Below is a small trained network, with its code and all its weights. Each question gives an input and a target symbol and asks what happens when units are switched off, that is, made to give their printed mean instead of their output.

import numpy as np


def w(rows, s, z=0):
    codes = np.array(rows[::2]) - 128.0
    scale = np.full(codes.shape[1], s)
    scale[-1] = z or s
    return codes * scale


def norm(h):
    return h / np.sqrt((h * h).mean(-1, keepdims=True) + 1e-5)


def f(y):
    return np.maximum(y, 0)


def softmax(a):
    e = np.exp(a - a.max(-1, keepdims=True))
    return e / e.sum(-1, keepdims=True)


def log_softmax(a):
    a = a - a.max(-1, keepdims=True)
    return a - np.log(np.exp(a).sum(-1, keepdims=True))


def net(x, mask):
    ids = ['αγδεζθλμξπστω'.index(c) for c in x.split()]
    T = len(ids)
    res = E[ids] + P[:T]
    u = 0
    for l in range(2):
        r = norm(res)
        for j in range(2):
            rows = slice(3 * j, 3 * j + 3)
            q, k, v = (r @ M[l][rows].T for M in (Q, K, V))
            z = softmax(np.where(np.tri(T) > 0, q @ k.T / 3**0.5, -1e9)) @ v
            o = O[l][rows]
            res = res + np.where(mask[u + j], z, o[:, -1]) @ o[:, :-1]
        u += 2
        y = f(norm(res) @ A[l][:, :-1].T + A[l][:, -1])
        res = res + np.where(mask[u : u + 8], y, B[l][:, -1]) @ B[l][:, :-1]
        u += 8
    return log_softmax(norm(res)[-1] @ U[:, :-1].T + U[:, -1])


Q, K, V, O, A, B = {}, {}, {}, {}, {}, {}
E = w([
[133,76,135],'α',
[192,154,144],'γ',
[183,127,147],'δ',
[108,62,177],'ε',
[136,85,169],'ζ',
[151,171,120],'θ',
[188,121,98],'λ',
[70,85,125],'μ',
[165,139,125],'ξ',
[96,117,107],'π',
[133,96,248],'σ',
[112,79,102],'τ',
[23,183,154],'ω',
],0.016)
P = w([
[98,216,86],'0',
[89,217,80],'1',
[167,60,245],'2',
[70,213,70],'3',
[78,214,73],'4',
[162,47,254],'5',
],0.0052)
Q[0] = w([
[172,122,66],'0.h0',
[221,92,129],'0.h0',
[124,195,130],'0.h0',
[147,140,133],'0.h1',
[200,68,254],'0.h1',
[91,169,143],'0.h1',
],0.0064)
K[0] = w([
[118,66,79],'0.h0',
[145,189,95],'0.h0',
[125,255,49],'0.h0',
[140,139,61],'0.h1',
[185,85,194],'0.h1',
[232,188,220],'0.h1',
],0.0055)
V[0] = w([
[128,128,123],'0.h0',
[128,13,75],'0.h0',
[131,251,193],'0.h0',
[88,163,86],'0.h1',
[129,128,127],'0.h1',
[142,93,161],'0.h1',
],0.0022)
O[0] = w([
[123,127,130,127],'0.h0',
[33,52,235,14],'0.h0',
[121,42,252,255],'0.h0',
[81,133,80,88],'0.h1',
[124,126,131,129],'0.h1',
[130,142,155,137],'0.h1',
],0.002,0.00035)
A[0] = w([
[56,226,237,103],'0.n0',
[27,32,149,28],'0.n1',
[83,127,210,4],'0.n2',
[56,24,227,98],'0.n3',
[118,117,22,154],'0.n4',
[117,46,112,195],'0.n5',
[118,2,47,96],'0.n6',
[172,97,112,174],'0.n7',
],0.0082,0.0045)
B[0] = w([
[232,130,142,192],'0.n0',
[224,109,107,200],'0.n1',
[255,175,83,150],'0.n2',
[157,206,63,253],'0.n3',
[144,44,86,188],'0.n4',
[141,174,211,216],'0.n5',
[198,102,229,191],'0.n6',
[106,180,152,187],'0.n7',
],0.0068,0.0051)
Q[1] = w([
[121,95,97],'1.h0',
[101,199,114],'1.h0',
[123,178,21],'1.h0',
[75,117,141],'1.h1',
[120,73,246],'1.h1',
[76,43,49],'1.h1',
],0.012)
K[1] = w([
[149,116,107],'1.h0',
[123,204,151],'1.h0',
[251,172,155],'1.h0',
[134,124,155],'1.h1',
[86,109,191],'1.h1',
[145,82,95],'1.h1',
],0.016)
V[1] = w([
[199,70,90],'1.h0',
[48,3,109],'1.h0',
[240,98,10],'1.h0',
[172,38,183],'1.h1',
[97,113,62],'1.h1',
[102,104,127],'1.h1',
],0.0041)
O[1] = w([
[135,113,81,171],'1.h0',
[253,153,121,4],'1.h0',
[106,17,50,218],'1.h0',
[229,29,160,123],'1.h1',
[84,139,125,86],'1.h1',
[88,120,160,90],'1.h1',
],0.0038,0.0043)
A[1] = w([
[212,95,118,128],'1.n0',
[69,211,145,76],'1.n1',
[84,49,195,10],'1.n2',
[2,119,45,118],'1.n3',
[115,99,181,117],'1.n4',
[130,23,95,96],'1.n5',
[156,115,19,38],'1.n6',
[166,183,140,4],'1.n7',
],0.0099,0.003)
B[1] = w([
[3,91,70,253],'1.n0',
[50,101,170,174],'1.n1',
[62,79,181,134],'1.n2',
[248,63,61,184],'1.n3',
[52,201,81,153],'1.n4',
[108,124,248,171],'1.n5',
[32,181,177,191],'1.n6',
[148,33,220,176],'1.n7',
],0.0056,0.0055)
U = w([
[196,68,140,113],'α',
[129,228,204,95],'γ',
[65,131,201,110],'δ',
[249,118,88,24],'ε',
[190,200,95,143],'ζ',
[100,206,82,253],'θ',
[41,94,64,170],'λ',
[38,82,162,115],'μ',
[155,120,44,164],'ξ',
[157,39,68,90],'π',
[173,156,169,167],'σ',
[99,22,145,62],'τ',
[42,188,158,175],'ω',
],0.019,0.0046)

Each question gives the input, a string of symbols that net reads in full, and the target symbol t.
The units are the heads (3 rows each of Q, K, V and O) and the neurons (one row each of A and B). Each row of codes is followed by its name. A weight is (code - 128) times the scale printed after its matrix; where a second scale follows, it is the last column's (O, A, B and U).
mask holds one flag per unit, layer by layer, with each layer's heads first. A switched-off unit (its flag False) gives its mean, the last column of its rows in O or B, instead of its output. The means were averaged over made-up inputs and are rounded, as every weight is.
A unit's drop is (log p(t) with every unit on - log p(t) with that unit switched off) / (log p(t) with every unit on - log p(t) with every unit switched off).
The circuit of an input: a set's keep is (log p(t) with only the set's units on - log p(t) with every unit switched off) / (log p(t) with every unit on - log p(t) with every unit switched off). Starting from the 12 units with the biggest drops (on a tie, the unit counted first), units are removed one at a time, each time the one whose removal leaves the highest keep (on an exact tie, the one counted first), for as long as the keep stays at least 0.8.
units of the circuit, in order: the units of the circuit, biggest drop first
k most important neurons: the k neurons with the biggest drops, biggest first
top k neurons in layer l: the k neurons of layer l with the biggest drops, biggest first
input μ ω θ σ ω δ, target γ: top 2 neurons in layer 0 : [0.n1, 0.n6]
input λ τ θ δ λ ω, target γ: units of the circuit, in order : [0.n0, 0.n2]
input ω δ μ, target γ: units of the circuit, in order : [0.n5, 1.h0, 0.n3]
input λ ζ δ, target τ: units of the circuit, in order : [1.n0, 0.n6, 0.n0]
input π θ τ μ γ, target γ: top 2 neurons in layer 1 : [1.n0, 1.n3]
input τ τ τ γ ε, target ε: units of the circuit, in order : [0.n3, 0.n1]
input θ θ ζ, target δ: units of the circuit, in order : [1.n3, 1.n4, 0.n4]
input ζ ω λ σ ω τ, target γ: units of the circuit, in order : [0.n5, 1.h0, 0.n3]
input μ λ μ, target π: units of the circuit, in order : [0.n1, 0.n3]
input τ μ μ, target α: units of the circuit, in order : [0.n1, 0.n5, 0.n3]
input ξ ω λ τ, target τ: units of the circuit, in order : [0.n6]
input π γ μ, target ε: units of the circuit, in order : [0.n3, 0.n1, 0.n5]
input τ μ θ, target α: 2 most important neurons : [0.n0, 0.n1]
input θ δ θ, target δ: most important neuron : [0.n1]
input τ μ ε, target α: 2 most important neurons : [0.n3, 0.n1]
input θ γ ε α δ λ, target τ: 2 most important neurons : [0.n3, 1.n0]
input λ ζ μ, target π: 4 most important neurons : [0.n1, 0.n3, 0.n5, 0.n6]
input ω ε ε α, target α: 3 most important neurons : [0.n6, 0.n1, 0.n4]
input τ θ θ, target α: 4 most important neurons : [1.n6, 0.n0, 0.n3, 0.n5]
input θ λ δ, target τ: 3 most important neurons : [1.n0, 0.n5, 1.n6]
input λ δ ξ α γ, target γ: top 2 neurons in layer 0 : [0.n1, 0.n6]
input λ ω γ ω ω λ, target γ: top 2 neurons in layer 0 : [0.n7, 0.n1]
input γ γ λ λ, target λ: top 2 neurons in layer 0 : [0.n4, 0.n3]
